Below is a small trained network, with its code and all its weights. Each question gives an input and a target symbol and asks what happens when units are switched off, that is, made to give their printed mean instead of their output.

import numpy as np


def w(rows, s, z=0):
    codes = np.array(rows[::2]) - 128.0
    scale = np.full(codes.shape[1], s)
    scale[-1] = z or s
    return codes * scale


def f(y):
    return np.maximum(y, 0)


def softmax(a):
    e = np.exp(a - a.max(-1, keepdims=True))
    return e / e.sum(-1, keepdims=True)


def log_softmax(a):
    a = a - a.max(-1, keepdims=True)
    return a - np.log(np.exp(a).sum(-1, keepdims=True))


def net(x, mask):
    ids = ['αβγδεζηθλμξστφψω'.index(c) for c in x.split()]
    T = len(ids)
    res = E[ids] + P[:T]
    u = 0
    for l in range(2):
        q, k, v = (res @ M[l].T for M in (Q, K, V))
        z = softmax(np.where(np.tri(T) > 0, q @ k.T / 4**0.5, -1e9)) @ v
        res = res + np.where(mask[u], z, O[l][:, -1]) @ O[l][:, :-1]
        u += 1
        y = f(res @ A[l][:, :-1].T + A[l][:, -1])
        res = res + np.where(mask[u : u + 8], y, B[l][:, -1]) @ B[l][:, :-1]
        u += 8
    return log_softmax(res[-1] @ U[:, :-1].T + U[:, -1])


Q, K, V, O, A, B = {}, {}, {}, {}, {}, {}
E = w([
[154,107,155],'α',
[141,122,104],'β',
[110,187,157],'γ',
[22,217,75],'δ',
[152,135,108],'ε',
[174,94,106],'ζ',
[68,183,249],'η',
[105,180,101],'θ',
[168,74,129],'λ',
[114,162,140],'μ',
[164,132,107],'ξ',
[170,95,80],'σ',
[116,163,54],'τ',
[103,145,125],'φ',
[107,167,76],'ψ',
[122,176,79],'ω',
],0.014)
P = w([
[254,184,235],'0',
[141,165,26],'1',
[125,158,27],'2',
[119,155,30],'3',
[103,159,30],'4',
[123,165,32],'5',
[80,138,34],'6',
[62,143,33],'7',
[54,145,30],'8',
[50,132,40],'9',
[8,115,40],'10',
[50,108,34],'11',
],0.0062)
Q[0] = w([
[148,213,48],'L0H0',
[67,254,144],'L0H0',
[194,85,59],'L0H0',
[118,111,135],'L0H0',
],0.0099)
K[0] = w([
[246,56,203],'L0H0',
[106,91,255],'L0H0',
[201,50,47],'L0H0',
[123,81,109],'L0H0',
],0.0093)
V[0] = w([
[146,154,254],'L0H0',
[45,185,92],'L0H0',
[86,174,143],'L0H0',
[144,102,72],'L0H0',
],0.0072)
O[0] = w([
[84,98,233,4],'L0H0',
[174,254,137,102],'L0H0',
[167,129,138,82],'L0H0',
[188,88,77,205],'L0H0',
],0.0072,0.0023)
A[0] = w([
[141,200,172,104],'L0N0',
[139,186,128,175],'L0N1',
[130,139,1,77],'L0N2',
[101,134,132,254],'L0N3',
[155,178,120,99],'L0N4',
[153,111,250,173],'L0N5',
[177,168,135,119],'L0N6',
[66,203,113,233],'L0N7',
],0.0088,0.0089)
B[0] = w([
[167,154,145,140],'L0N0',
[193,94,130,182],'L0N1',
[117,136,218,233],'L0N2',
[254,92,121,244],'L0N3',
[147,143,98,132],'L0N4',
[130,108,173,149],'L0N5',
[172,93,108,134],'L0N6',
[223,87,133,255],'L0N7',
],0.0079,0.0094)
Q[1] = w([
[223,76,96],'L1H0',
[255,79,57],'L1H0',
[184,78,68],'L1H0',
[101,195,159],'L1H0',
],0.0091)
K[1] = w([
[197,102,246],'L1H0',
[176,77,198],'L1H0',
[130,111,159],'L1H0',
[80,141,108],'L1H0',
],0.014)
V[1] = w([
[96,169,173],'L1H0',
[81,86,112],'L1H0',
[107,90,247],'L1H0',
[138,200,147],'L1H0',
],0.016)
O[1] = w([
[15,119,123,79],'L1H0',
[120,42,58,16],'L1H0',
[33,78,227,248],'L1H0',
[2,242,115,133],'L1H0',
],0.0095,0.017)
A[1] = w([
[138,83,60,129],'L1N0',
[47,182,145,50],'L1N1',
[212,181,176,167],'L1N2',
[111,106,131,118],'L1N3',
[198,221,1,86],'L1N4',
[164,106,129,124],'L1N5',
[187,171,129,252],'L1N6',
[107,120,160,91],'L1N7',
],0.012,0.011)
B[1] = w([
[77,250,111,135],'L1N0',
[253,155,45,177],'L1N1',
[61,101,40,251],'L1N2',
[138,166,118,140],'L1N3',
[172,199,250,204],'L1N4',
[176,132,102,166],'L1N5',
[41,105,70,222],'L1N6',
[176,143,69,166],'L1N7',
],0.0069,0.029)
U = w([
[88,93,119,211],'α',
[45,95,195,54],'β',
[155,82,121,141],'γ',
[140,128,147,54],'δ',
[85,142,102,177],'ε',
[108,131,170,178],'ζ',
[174,155,190,171],'η',
[2,118,110,153],'θ',
[221,173,120,72],'λ',
[66,169,138,1],'μ',
[87,101,127,196],'ξ',
[86,105,129,171],'σ',
[216,79,171,24],'τ',
[115,142,117,163],'φ',
[51,118,159,154],'ψ',
[202,109,54,112],'ω',
],0.0097,0.0052)

Each question gives the input, a string of symbols that net reads in full, and the target symbol t.
The units are the heads (4 rows each of Q, K, V and O) and the neurons (one row each of A and B). Each row of codes is followed by its name. A weight is (code - 128) times the scale printed after its matrix; where a second scale follows, it is the last column's (O, A, B and U).
mask holds one flag per unit, layer by layer, with each layer's heads first. A switched-off unit (its flag False) gives its mean, the last column of its rows in O or B, instead of its output. The means were averaged over made-up inputs and are rounded, as every weight is.
A unit's drop is (log p(t) with every unit on - log p(t) with that unit switched off) / (log p(t) with every unit on - log p(t) with every unit switched off).
The circuit of an input: a set's keep is (log p(t) with only the set's units on - log p(t) with every unit switched off) / (log p(t) with every unit on - log p(t) with every unit switched off). Starting from the 12 units with the biggest drops (on a tie, the unit counted first), units are removed one at a time, each time the one whose removal leaves the highest keep (on an exact tie, the one counted first), for as long as the keep stays at least 0.8.
circuit, biggest first: the units of the circuit, biggest drop first
top k neurons: the k neurons with the biggest drops, biggest first
k most important neurons of layer l: the k neurons of layer l with the biggest drops, biggest first
input τ μ ξ σ ξ φ, target λ: circuit, biggest first => (L1H0)
input φ τ σ τ σ γ η ζ ε μ, target η: circuit, biggest first => (L0H0; L1H0; L1N2; L1N6)
input η θ τ, target η: circuit, biggest first => (L1N1; L1H0; L1N2; L1N6)
input σ β ζ α σ α ε γ μ γ, target ω: circuit, biggest first => (L1H0; L1N2)
input τ θ σ γ α, target λ: circuit, biggest first => (L1H0; L1N4; L0N2)
input α σ β, target β: circuit, biggest first => (L0H0; L1H0)
input θ ξ σ τ, target θ: circuit, biggest first => (L0H0; L1H0; L1N4)
input α φ η σ, target η: top 4 neurons => (L1N2; L1N1; L1N6; L0N7)
input λ λ σ λ λ β, target τ: circuit, biggest first => (L1H0; L0H0)
input σ τ ζ δ λ λ λ μ η φ, target η: top 3 neurons => (L1N2; L1N1; L1N6)
input τ τ σ ψ α λ, target λ: 2 most important neurons of layer 1 => (L1N4; L1N5)
input σ η ξ, target η: top 4 neurons => (L1N2; L1N1; L1N6; L0N5)
input θ ε ξ ω ψ, target θ: 2 most important neurons of layer 0 => (L0N2; L0N5)
input ε σ θ θ φ ξ η ζ λ, target η: top 2 neurons => (L1N2; L1N1)
input τ φ γ, target λ: top 2 neurons => (L1N4; L0N2)
input α θ λ α τ γ φ λ λ τ α, target β: 2 most important neurons of layer 1 => (L1N1; L1N2)
input ω σ τ σ ψ σ η, target η: 3 most important neurons of layer 0 => (L0N7; L0N5; L0N0)
input λ ξ α σ σ, target τ: top neuron => (L1N6)
input σ γ σ ξ λ σ σ σ, target ω: top 3 neurons => (L0N2; L1N5; L0N5)
input ξ λ ω β η τ, target η: top 4 neurons => (L1N2; L1N1; L1N6; L0N5)
input δ τ λ σ γ, target μ: top 4 neurons => (L1N4; L1N6; L1N2; L0N7)
input σ ω λ τ, target ω: top 3 neurons => (L0N2; L1N5; L1N4)
input ε σ ε τ σ τ θ α λ α η, target η: 4 most important neurons of layer 0 => (L0N7; L0N5; L0N3; L0N0)
input τ θ σ φ θ α σ ω β τ, target λ: circuit, biggest first => (L1H0; L1N4)
input γ δ ζ ω β θ β σ σ β σ μ, target η: 2 most important neurons of layer 0 => (L0N5; L0N0)
input θ φ σ μ γ σ σ θ α λ, target θ: top neuron => (L0N2)
input δ λ σ λ, target μ: 4 most important neurons of layer 1 => (L1N4; L1N6; L1N2; L1N1)
